Below are the code and all the weights of a small trained network. Each question names an input and a class and asks about switching units off, where a switched-off unit gives its printed mean instead of its output.

import numpy as np


def w(rows, s, z=0):
    codes = np.array(rows[::2]) - 128.0
    scale = np.full(codes.shape[1], s)
    scale[-1] = z or s
    return codes * scale


def f(y):
    return np.maximum(y, 0)


def log_softmax(a):
    a = a - a.max(-1, keepdims=True)
    return a - np.log(np.exp(a).sum(-1, keepdims=True))


def net(x, mask):
    res = np.array(x, float).reshape(1, 7) / 4 @ E
    y = f(res @ A[0][:, :-1].T + A[0][:, -1])
    res = res + np.where(mask, y, B[0][:, -1]) @ B[0][:, :-1]
    return log_softmax(res[-1] @ U[:, :-1].T + U[:, -1])


A, B = {}, {}
E = w([
[178,141,101,74,22,153,147,134,105,209,254],'x0',
[113,125,139,156,82,144,117,111,115,147,100],'x1',
[123,106,169,127,115,147,142,126,125,155,98],'x2',
[149,107,159,113,161,137,146,163,128,138,124],'x3',
[129,141,130,73,150,150,154,151,146,112,126],'x4',
[212,236,175,172,76,51,154,151,205,88,127],'x5',
[239,139,90,114,179,173,68,49,178,184,90],'x6',
],0.009)
A[0] = w([
[63,94,111,154,209,141,125,103,144,75,59,175],'n0',
[117,136,134,199,179,110,127,144,182,45,5,129],'n1',
[15,28,81,150,254,201,67,104,81,68,50,179],'n2',
[9,113,160,155,90,100,203,200,67,86,202,254],'n3',
[14,114,153,168,119,69,185,204,105,35,117,203],'n4',
[60,28,65,90,158,202,109,94,67,170,191,157],'n5',
],0.0099,0.0052)
B[0] = w([
[176,150,156,188,100,112,116,116,171,94,136,198],'n0',
[123,184,155,143,202,75,69,78,143,112,113,203],'n1',
[203,113,107,159,42,154,199,181,161,111,149,251],'n2',
[72,91,137,100,59,74,119,185,127,10,38,225],'n3',
[34,141,136,157,142,122,227,105,51,88,198,213],'n4',
[93,86,105,62,116,178,102,174,102,221,121,224],'n5',
],0.013,0.02)
U = w([
[141,98,146,132,67,93,174,169,118,53,115,224],'0',
[250,145,117,146,114,163,133,95,227,170,131,253],'1',
[27,54,118,41,137,122,106,163,71,129,28,33],'2',
[135,76,81,54,184,201,107,82,64,215,134,59],'3',
[26,166,183,158,209,69,178,56,73,100,112,59],'4',
[168,143,173,128,220,73,11,65,205,92,2,33],'5',
],0.0063,0.0037)

Each question gives the input, the list of numbers given to net, and the class t.
The units are the neurons (one row each of A and B). Each row of codes is followed by its name. A weight is (code - 128) times the scale printed after its matrix; where a second scale follows, it is the last column's (A, B and U).
mask holds one flag per neuron, in row order. A switched-off neuron (its flag False) gives its mean, the last column of its row in B, instead of its output. The means were averaged over made-up inputs and are rounded, as every weight is.
A unit's drop is (log p(t) with every unit on - log p(t) with that unit switched off) / (log p(t) with every unit on - log p(t) with every unit switched off).
The circuit of an input: a set's keep is (log p(t) with only the set's units on - log p(t) with every unit switched off) / (log p(t) with every unit on - log p(t) with every unit switched off). Starting from all 6 units, units are removed one at a time, each time the one whose removal leaves the highest keep (on an exact tie, the one counted first), for as long as the keep stays at least 0.8.
circuit, biggest first: the units of the circuit, biggest drop first
k most important neurons: the k neurons with the biggest drops, biggest first
drop of u: that unit's drop, to one decimal
input [1,2,1,3,5,-6,6], class 3: circuit, biggest first => n3
input [4,1,8,5,6,0,7], class 3: 3 most important neurons => n2; n3; n0
input [1,5,-2,-1,-3,-6,-5], class 2: 3 most important neurons => n5; n3; n0
input [4,-6,-2,-3,-1,0,1], class 3: circuit, biggest first => n3; n2
input [6,0,7,-2,0,-2,8], class 3: 2 most important neurons => n3; n2
input [-2,-8,1,-3,6,-6,1], class 1: circuit, biggest first => n3; n4
input [-6,2,-8,5,-2,2,-6], class 4: 2 most important neurons => n4; n1
input [-3,-3,-3,7,7,1,8], class 5: circuit, biggest first => n1; n4
input [-2,8,8,-3,0,8,3], class 5: 2 most important neurons => n4; n2
input [2,-7,5,1,8,6,4], class 1: 4 most important neurons => n3; n4; n1; n5
input [-6,6,5,7,4,1,-6], class 4: 3 most important neurons => n4; n1; n5
input [7,2,4,-8,0,4,6], class 1: 3 most important neurons => n3; n5; n4
input [0,8,8,-7,7,4,-3], class 4: 4 most important neurons => n2; n5; n4; n0
input [-1,-4,-8,-1,8,7,6], class 5: circuit, biggest first => n2
input [-8,-4,-3,-3,8,1,-5], class 4: 2 most important neurons => n4; n1
input [2,-2,2,-4,-7,-6,3], class 3: 2 most important neurons => n5; n3
input [1,6,5,3,6,8,6], class 1: 3 most important neurons => n3; n4; n1
input [-5,2,3,3,-7,-1,3], class 1: 2 most important neurons => n2; n3
input [-1,-3,0,5,-4,-5,8], class 1: 2 most important neurons => n2; n3
input [-8,-1,-6,3,-4,3,-5], class 4: circuit, biggest first => n4
input [-6,-5,-8,5,5,1,6], class 5: drop of n5 => 0.1
input [-2,-4,-2,5,-6,-5,3], class 1: drop of n3 => 0.3
input [6,8,-2,7,5,-1,0], class 2: drop of n2 => 0.4
input [3,8,-5,-8,3,-1,2], class 3: drop of n0 => 0.1
